Below are the code and all the weights of a small trained network. Each question names an input and a target symbol and asks about switching units off, where a switched-off unit gives its printed mean instead of its output.

import numpy as np


def w(rows, s, z=0):
    codes = np.array(rows[::2]) - 128.0
    scale = np.full(codes.shape[1], s)
    scale[-1] = z or s
    return codes * scale


def norm(h):
    return h / np.sqrt((h * h).mean(-1, keepdims=True) + 1e-5)


def f(y):
    return np.maximum(y, 0)


def softmax(a):
    e = np.exp(a - a.max(-1, keepdims=True))
    return e / e.sum(-1, keepdims=True)


def log_softmax(a):
    a = a - a.max(-1, keepdims=True)
    return a - np.log(np.exp(a).sum(-1, keepdims=True))


def net(x, mask):
    ids = ['γδεζηθξπσφω'.index(c) for c in x.split()]
    T = len(ids)
    res = E[ids] + P[:T]
    q, k, v = (norm(res) @ M[0].T for M in (Q, K, V))
    z = softmax(np.where(np.tri(T) > 0, q @ k.T / 3**0.5, -1e9)) @ v
    res = res + np.where(mask[0], z, O[0][:, -1]) @ O[0][:, :-1]
    y = f(norm(res) @ A[0][:, :-1].T + A[0][:, -1])
    res = res + np.where(mask[1:13], y, B[0][:, -1]) @ B[0][:, :-1]
    return log_softmax(norm(res)[-1] @ U[:, :-1].T + U[:, -1])


Q, K, V, O, A, B = {}, {}, {}, {}, {}, {}
E = w([
[138,227,64,152,55,194,173,119,196],'γ',
[64,178,99,165,120,209,119,100,160],'δ',
[135,109,157,230,78,126,118,78,155],'ε',
[84,144,125,206,109,164,154,136,40],'ζ',
[199,181,161,110,175,248,121,114,125],'η',
[96,215,88,205,69,101,125,152,159],'θ',
[135,159,173,135,243,107,102,80,155],'ξ',
[115,118,31,215,169,119,141,185,145],'π',
[72,149,139,128,119,184,146,17,188],'σ',
[68,179,147,138,166,99,95,40,168],'φ',
[81,47,118,139,227,156,178,112,174],'ω',
],0.015)
P = w([
[11,192,191,197,216,111,89,176,92],'0',
[168,130,138,225,182,125,169,77,137],'1',
[51,141,193,119,128,121,97,179,196],'2',
[185,134,119,183,144,123,153,65,122],'3',
[65,119,162,105,102,114,93,168,188],'4',
[180,118,99,156,124,126,135,70,97],'5',
[76,100,140,90,88,108,93,162,170],'6',
[173,109,85,129,107,120,118,72,68],'7',
[64,87,115,79,68,95,82,152,138],'8',
[143,84,56,151,83,146,91,42,27],'9',
],0.011)
Q[0] = w([
[216,139,181,75,95,80,192,236,71],'head 1',
[208,151,107,142,178,123,192,69,29],'head 1',
[116,157,42,249,169,158,108,95,149],'head 1',
],0.012)
K[0] = w([
[70,218,162,231,195,179,147,121,179],'head 1',
[34,84,94,66,218,118,152,2,147],'head 1',
[127,107,67,66,119,100,96,91,108],'head 1',
],0.0089)
V[0] = w([
[167,150,175,166,116,161,88,166,104],'head 1',
[93,124,194,137,61,136,168,87,86],'head 1',
[112,136,135,112,116,191,252,166,122],'head 1',
],0.011)
O[0] = w([
[160,83,125,49,72,164,44,154,101,112],'head 1',
[138,122,245,125,109,189,237,145,117,174],'head 1',
[72,115,108,100,121,137,176,94,30,4],'head 1',
],0.013,0.0036)
A[0] = w([
[146,96,229,148,98,140,152,102,125,80],'neuron 1',
[109,222,150,108,115,65,149,172,140,41],'neuron 2',
[232,111,115,153,47,151,91,47,76,224],'neuron 3',
[166,150,141,206,118,112,172,116,104,146],'neuron 4',
[128,23,156,122,154,135,114,104,151,54],'neuron 5',
[98,142,160,105,108,179,100,140,169,3],'neuron 6',
[130,113,141,129,96,183,140,170,118,153],'neuron 7',
[106,171,133,7,109,129,117,144,103,187],'neuron 8',
[33,130,206,130,115,112,179,195,149,202],'neuron 9',
[105,113,129,92,123,83,61,253,74,236],'neuron 10',
[147,74,186,184,144,83,130,39,91,127],'neuron 11',
[54,145,152,89,133,34,70,140,169,237],'neuron 12',
],0.011,0.0028)
B[0] = w([
[104,149,114,122,129,101,159,202,177,212],'neuron 1',
[156,104,101,131,154,144,85,37,63,171],'neuron 2',
[79,139,129,135,201,142,55,202,72,202],'neuron 3',
[128,125,160,83,93,170,168,130,117,234],'neuron 4',
[128,119,92,162,66,120,108,82,77,158],'neuron 5',
[181,136,115,133,72,133,125,154,82,210],'neuron 6',
[111,79,99,77,109,119,152,72,121,191],'neuron 7',
[100,64,153,234,194,127,164,39,141,177],'neuron 8',
[167,162,156,143,155,51,94,137,120,253],'neuron 9',
[141,97,157,104,127,196,244,108,177,184],'neuron 10',
[151,146,60,88,121,134,132,82,118,205],'neuron 11',
[151,126,81,75,105,177,159,174,110,252],'neuron 12',
],0.011,0.0072)
U = w([
[125,126,191,100,70,60,100,192,186,189],'γ',
[97,58,152,110,133,230,129,74,128,54],'δ',
[35,118,70,65,111,142,165,208,196,174],'ε',
[183,111,108,70,48,161,158,145,55,102],'ζ',
[122,106,153,71,211,147,95,170,116,202],'η',
[112,193,185,153,90,142,78,149,31,112],'θ',
[154,189,126,116,159,96,23,133,127,117],'ξ',
[118,118,72,187,183,64,97,184,91,251],'π',
[121,117,197,112,118,96,244,109,117,140],'σ',
[152,182,181,207,167,129,171,122,219,25],'φ',
[128,132,82,152,131,94,168,7,89,101],'ω',
],0.012,0.0027)

Each question gives the input, a string of symbols that net reads in full, and the target symbol t.
The units are the heads (3 rows each of Q, K, V and O) and the neurons (one row each of A and B). Each row of codes is followed by its name. A weight is (code - 128) times the scale printed after its matrix; where a second scale follows, it is the last column's (O, A, B and U).
mask holds one flag per unit, heads first, then neurons. A switched-off unit (its flag False) gives its mean, the last column of its rows in O or B, instead of its output. The means were averaged over made-up inputs and are rounded, as every weight is.
A unit's drop is (log p(t) with every unit on - log p(t) with that unit switched off) / (log p(t) with every unit on - log p(t) with every unit switched off).
The circuit of an input: a set's keep is (log p(t) with only the set's units on - log p(t) with every unit switched off) / (log p(t) with every unit on - log p(t) with every unit switched off). Starting from the 12 units with the biggest drops (on a tie, the unit counted first), units are removed one at a time, each time the one whose removal leaves the highest keep (on an exact tie, the one counted first), for as long as the keep stays at least 0.8.
units of the circuit, in order: the units of the circuit, biggest drop first
most important unit: the unit with the biggest drop
top k neurons: the k neurons with the biggest drops, biggest first
drop of u: that unit's drop, to one decimal
input γ δ δ, target ω: units of the circuit, in order : (head 1; neuron 8; neuron 9)
input γ ε φ ω θ δ ω θ ζ, target σ: top neuron : (neuron 10)
input δ δ ω, target π: units of the circuit, in order : (neuron 9; neuron 5)
input δ γ π ζ σ θ δ ζ φ, target σ: units of the circuit, in order : (head 1; neuron 8)
input π ξ ζ ε, target ξ: units of the circuit, in order : (neuron 3; head 1)
input δ θ σ, target ζ: units of the circuit, in order : (neuron 6; head 1)
input ζ ω σ σ δ δ ω, target σ: units of the circuit, in order : (head 1; neuron 9)
input η δ ξ δ θ ε φ, target γ: units of the circuit, in order : (head 1; neuron 9)
input θ δ π π ω π, target ω: top 2 neurons : (neuron 3; neuron 1)
input θ δ ε η φ, target δ: units of the circuit, in order : (head 1; neuron 8)
input ε ω δ η, target ω: top 2 neurons : (neuron 12; neuron 11)
input θ δ σ φ φ, target ζ: units of the circuit, in order : (neuron 12; neuron 6)
input δ π π γ, target π: units of the circuit, in order : (head 1; neuron 3)
input γ θ δ, target ζ: units of the circuit, in order : (neuron 6; head 1)
input ω ε ξ δ, target ξ: units of the circuit, in order : (head 1; neuron 10)
input π δ δ φ π π ξ δ φ ε, target φ: units of the circuit, in order : (head 1)
input η δ σ δ ε δ, target ε: units of the circuit, in order : (neuron 1; head 1; neuron 3)
input θ θ φ φ δ θ θ, target ζ: units of the circuit, in order : (neuron 2; neuron 12)
input δ σ π θ ε δ ε δ, target ε: top 2 neurons : (neuron 1; neuron 7)
input φ δ φ, target ξ: most important unit : neuron 2
input σ δ ω ζ, target ω: top 2 neurons : (neuron 11; neuron 12)
input φ φ ζ φ, target φ: drop of neuron 6 : 0.0
input ε ε ω θ ζ δ φ, target σ: drop of neuron 3 : 0.1
input δ π ω φ δ γ ξ, target ω: drop of head 1 : 0.8
input θ σ δ δ, target σ: drop of neuron 4 : 0.1
